Below is a small trained network, with its code and all its weights. Each question gives an input and a class and asks what happens when units are switched off, that is, made to give their printed mean instead of their output.

import numpy as np


def w(rows, s, z=0):
    codes = np.array(rows[::2]) - 128.0
    scale = np.full(codes.shape[1], s)
    scale[-1] = z or s
    return codes * scale


def norm(h):
    return h / np.sqrt((h * h).mean(-1, keepdims=True) + 1e-5)


def f(y):
    return y / 2 * (1 + np.tanh(0.7978845608 * (y + 0.044715 * y**3)))


def log_softmax(a):
    a = a - a.max(-1, keepdims=True)
    return a - np.log(np.exp(a).sum(-1, keepdims=True))


def net(x, mask):
    res = np.array(x, float).reshape(1, 3) / 4 @ E
    u = 0
    for l in range(2):
        y = f(norm(res) @ A[l][:, :-1].T + A[l][:, -1])
        res = res + np.where(mask[u : u + 4], y, B[l][:, -1]) @ B[l][:, :-1]
        u += 4
    return log_softmax(norm(res)[-1] @ U[:, :-1].T + U[:, -1])


A, B = {}, {}
E = w([
[149,129,190,99,122,143,163,96,90],'x0',
[48,140,168,4,44,137,203,108,24],'x1',
[87,136,198,134,53,172,79,79,130],'x2',
],0.0029)
A[0] = w([
[188,132,152,252,140,161,40,101,203,79],'L0N1',
[35,129,226,70,7,213,126,24,84,78],'L0N2',
[169,134,141,68,165,138,217,101,69,49],'L0N3',
[79,180,100,188,96,140,56,124,179,2],'L0N4',
],0.0041,0.0033)
B[0] = w([
[221,78,193,195,253,191,55,165,173,220],'L0N1',
[28,204,147,53,25,74,28,50,78,254],'L0N2',
[107,81,212,187,166,186,178,202,117,152],'L0N3',
[151,107,121,86,151,184,130,155,116,133],'L0N4',
],0.0052,0.0053)
A[1] = w([
[142,106,46,143,121,132,161,152,186,124],'L1N1',
[111,62,156,153,118,202,233,204,105,64],'L1N2',
[255,75,191,240,187,167,30,69,222,176],'L1N3',
[130,65,166,157,154,180,213,218,74,2],'L1N4',
],0.0054,0.0032)
B[1] = w([
[162,110,125,85,139,156,154,53,180,139],'L1N1',
[241,34,53,182,97,42,170,219,56,143],'L1N2',
[157,253,200,221,252,252,81,182,224,253],'L1N3',
[173,22,157,219,65,107,197,249,46,144],'L1N4',
],0.0056,0.011)
U = w([
[4,210,233,21,1,46,40,32,14,158],'0',
[199,147,21,23,171,36,211,29,228,2],'1',
[219,1,147,194,37,10,240,238,24,94],'2',
[202,228,232,228,240,232,37,178,230,235],'3',
],0.0069,0.0048)

Each question gives the input, the list of numbers given to net, and the class t.
The units are the neurons (one row each of A and B). Each row of codes is followed by its name. A weight is (code - 128) times the scale printed after its matrix; where a second scale follows, it is the last column's (A, B and U).
mask holds one flag per neuron, layer by layer. A switched-off neuron (its flag False) gives its mean, the last column of its row in B, instead of its output. The means were averaged over made-up inputs and are rounded, as every weight is.
A unit's drop is (log p(t) with every unit on - log p(t) with that unit switched off) / (log p(t) with every unit on - log p(t) with every unit switched off).
unit that matters most: the unit with the biggest drop
top k neurons: the k neurons with the biggest drops, biggest first
drop when u is switched off: that unit's drop, to one decimal
input [0,0,-2], class 2: top 2 neurons -> [L0N2 L0N1]
input [-8,4,-4], class 1: top 2 neurons -> [L1N3 L0N2]
input [4,0,-1], class 2: top 2 neurons -> [L0N3 L0N1]
input [-7,6,-8], class 2: unit that matters most -> L0N2
input [2,-1,-8], class 2: top 2 neurons -> [L0N1 L0N2]
input [4,2,-1], class 0: top 2 neurons -> [L1N3 L0N2]
input [-3,2,-8], class 2: top 2 neurons -> [L0N2 L1N3]
input [-8,8,-2], class 0: drop when L1N3 is switched off -> 0.2
input [-3,6,-7], class 2: drop when L0N2 is switched off -> 0.3
input [-3,6,-6], class 2: drop when L0N2 is switched off -> 0.4
